Here is a tiny trained network, its code and every weight. The questions are about switching its units off for an input and a class, where a switched-off unit gives its printed mean instead of its output.

import numpy as np


def w(rows, s, z=0):
    codes = np.array(rows[::2]) - 128.0
    scale = np.full(codes.shape[1], s)
    scale[-1] = z or s
    return codes * scale


def norm(h):
    return h / np.sqrt((h * h).mean(-1, keepdims=True) + 1e-5)


def f(y):
    return np.maximum(y, 0)


def log_softmax(a):
    a = a - a.max(-1, keepdims=True)
    return a - np.log(np.exp(a).sum(-1, keepdims=True))


def net(x, mask):
    res = np.array(x, float).reshape(1, 6) / 4 @ E
    u = 0
    for l in range(4):
        y = f(norm(res) @ A[l][:, :-1].T + A[l][:, -1])
        res = res + np.where(mask[u : u + 10], y, B[l][:, -1]) @ B[l][:, :-1]
        u += 10
    return log_softmax(norm(res)[-1] @ U[:, :-1].T + U[:, -1])


A, B = {}, {}
E = w([
[135,253,124,142,126],'x0',
[125,135,42,38,141],'x1',
[128,129,128,127,126],'x2',
[32,138,148,133,133],'x3',
[129,126,129,126,133],'x4',
[129,127,127,127,131],'x5',
],0.0048)
A[0] = w([
[109,86,170,175,108,60],'L0N0',
[116,142,140,154,118,77],'L0N1',
[139,32,180,182,130,143],'L0N2',
[134,88,109,137,127,119],'L0N3',
[111,98,127,112,138,80],'L0N4',
[116,98,122,171,120,73],'L0N5',
[38,132,128,141,136,217],'L0N6',
[115,35,98,85,126,183],'L0N7',
[151,166,190,213,122,116],'L0N8',
[2,132,130,136,116,251],'L0N9',
],0.0088,0.0013)
B[0] = w([
[132,204,134,83,134,199],'L0N0',
[183,149,164,152,135,156],'L0N1',
[122,245,48,98,156,253],'L0N2',
[141,100,116,139,134,168],'L0N3',
[127,109,157,129,109,159],'L0N4',
[121,165,133,112,131,160],'L0N5',
[51,110,187,119,166,209],'L0N6',
[153,13,125,129,112,241],'L0N7',
[161,11,126,167,84,245],'L0N8',
[52,96,215,106,212,239],'L0N9',
],0.011,0.0055)
A[1] = w([
[92,195,127,99,165,59],'L1N0',
[133,251,2,69,91,29],'L1N1',
[99,161,139,106,94,7],'L1N2',
[91,148,100,102,61,54],'L1N3',
[153,172,109,81,124,46],'L1N4',
[89,198,113,57,181,44],'L1N5',
[97,175,111,125,206,56],'L1N6',
[114,170,150,65,116,44],'L1N7',
[108,126,108,68,100,82],'L1N8',
[112,174,129,110,168,13],'L1N9',
],0.0073,0.0013)
B[1] = w([
[94,153,88,93,67,189],'L1N0',
[207,106,156,197,253,254],'L1N1',
[81,145,113,134,145,134],'L1N2',
[142,141,85,130,116,134],'L1N3',
[126,110,124,162,165,172],'L1N4',
[85,171,78,87,62,217],'L1N5',
[108,156,89,70,90,194],'L1N6',
[116,144,122,125,142,157],'L1N7',
[97,149,110,174,154,156],'L1N8',
[115,155,96,100,73,165],'L1N9',
],0.012,0.0043)
A[2] = w([
[81,217,104,101,86,49],'L2N0',
[165,187,106,160,111,150],'L2N1',
[146,148,135,157,80,63],'L2N2',
[168,146,149,138,79,88],'L2N3',
[165,139,144,178,57,73],'L2N4',
[187,240,77,134,177,59],'L2N5',
[103,99,148,158,87,2],'L2N6',
[64,251,112,77,101,38],'L2N7',
[146,153,137,174,71,89],'L2N8',
[58,179,255,189,124,20],'L2N9',
],0.0093,0.00071)
B[2] = w([
[149,145,95,22,163,211],'L2N0',
[120,69,153,168,99,181],'L2N1',
[109,94,145,98,153,149],'L2N2',
[116,88,144,91,142,154],'L2N3',
[66,78,118,95,153,174],'L2N4',
[132,151,192,234,135,254],'L2N5',
[136,156,153,158,139,170],'L2N6',
[153,164,78,7,119,252],'L2N7',
[96,89,146,92,167,157],'L2N8',
[218,189,85,215,115,249],'L2N9',
],0.014,0.0043)
A[3] = w([
[86,81,142,105,104,69],'L3N0',
[126,127,147,98,115,101],'L3N1',
[156,155,105,213,181,59],'L3N2',
[102,198,168,203,100,94],'L3N3',
[197,100,74,112,1,48],'L3N4',
[121,67,74,144,99,90],'L3N5',
[208,67,162,161,68,53],'L3N6',
[117,119,127,128,129,114],'L3N7',
[103,91,169,118,127,86],'L3N8',
[61,95,190,126,141,11],'L3N9',
],0.0095,0.0012)
B[3] = w([
[102,117,144,182,99,180],'L3N0',
[136,131,112,134,152,144],'L3N1',
[204,174,144,158,49,254],'L3N2',
[227,78,76,136,186,201],'L3N3',
[135,201,123,8,133,163],'L3N4',
[75,228,148,164,140,183],'L3N5',
[107,193,101,65,160,217],'L3N6',
[124,124,115,142,116,138],'L3N7',
[117,96,163,129,111,173],'L3N8',
[109,59,104,151,31,182],'L3N9',
],0.014,0.0058)
U = w([
[244,160,139,223,145,213],'0',
[95,195,82,2,148,152],'1',
[38,2,174,158,90,1],'2',
],0.0082,0.00088)

Each question gives the input, the list of numbers given to net, and the class t.
The units are the neurons (one row each of A and B). Each row of codes is followed by its name. A weight is (code - 128) times the scale printed after its matrix; where a second scale follows, it is the last column's (A, B and U).
mask holds one flag per neuron, layer by layer. A switched-off neuron (its flag False) gives its mean, the last column of its row in B, instead of its output. The means were averaged over made-up inputs and are rounded, as every weight is.
A unit's drop is (log p(t) with every unit on - log p(t) with that unit switched off) / (log p(t) with every unit on - log p(t) with every unit switched off).
The circuit of an input: a set's keep is (log p(t) with only the set's units on - log p(t) with every unit switched off) / (log p(t) with every unit on - log p(t) with every unit switched off). Starting from the 12 units with the biggest drops (on a tie, the unit counted first), units are removed one at a time, each time the one whose removal leaves the highest keep (on an exact tie, the one counted first), for as long as the keep stays at least 0.8.
circuit, biggest first: the units of the circuit, biggest drop first
unit that matters most: the unit with the biggest drop
top k neurons: the k neurons with the biggest drops, biggest first
top k neurons in layer l: the k neurons of layer l with the biggest drops, biggest first
drop of u: that unit's drop, to one decimal
input [-7,-7,-6,2,-1,0], class 1: circuit, biggest first : L0N2
input [2,-8,2,0,-4,-1], class 2: top 2 neurons : L0N8; L0N9
input [7,6,0,-1,4,5], class 0: top 3 neurons : L0N9; L1N1; L0N6
input [-1,2,4,-6,-1,-7], class 1: top 2 neurons : L0N2; L0N9
input [0,-7,1,8,-2,-7], class 1: top 3 neurons in layer 1 : L1N1; L1N6; L1N0
input [8,7,-5,-2,6,1], class 0: top 2 neurons : L1N1; L0N9
input [8,6,4,-2,8,-3], class 0: top 3 neurons : L1N1; L0N9; L0N6
input [1,8,-8,-3,0,8], class 0: top 2 neurons : L0N8; L0N9
input [8,8,-2,0,2,-6], class 0: top 3 neurons : L1N1; L0N9; L0N6
input [-8,1,2,-1,0,-6], class 1: top 2 neurons : L0N7; L0N9
input [8,0,6,-6,-2,-1], class 2: top 2 neurons in layer 0 : L0N2; L0N0
input [7,-8,3,-2,2,2], class 2: top 2 neurons in layer 0 : L0N8; L0N9
input [8,-6,7,-1,2,6], class 2: top 2 neurons in layer 0 : L0N8; L0N9
input [-8,4,-8,6,1,3], class 2: unit that matters most : L0N7
input [-6,1,0,6,-4,-4], class 2: top 3 neurons in layer 0 : L0N7; L0N9; L0N4
input [0,2,-1,-5,2,7], class 1: top 3 neurons : L0N2; L0N9; L1N1
input [-5,-6,-4,5,4,-4], class 1: drop of L0N2 : 0.6
input [-1,4,4,7,2,4], class 2: drop of L0N2 : 0.3
input [-5,-7,-1,2,6,-5], class 1: drop of L0N2 : 0.9
input [-6,-6,7,7,2,6], class 1: unit that matters most : L0N2
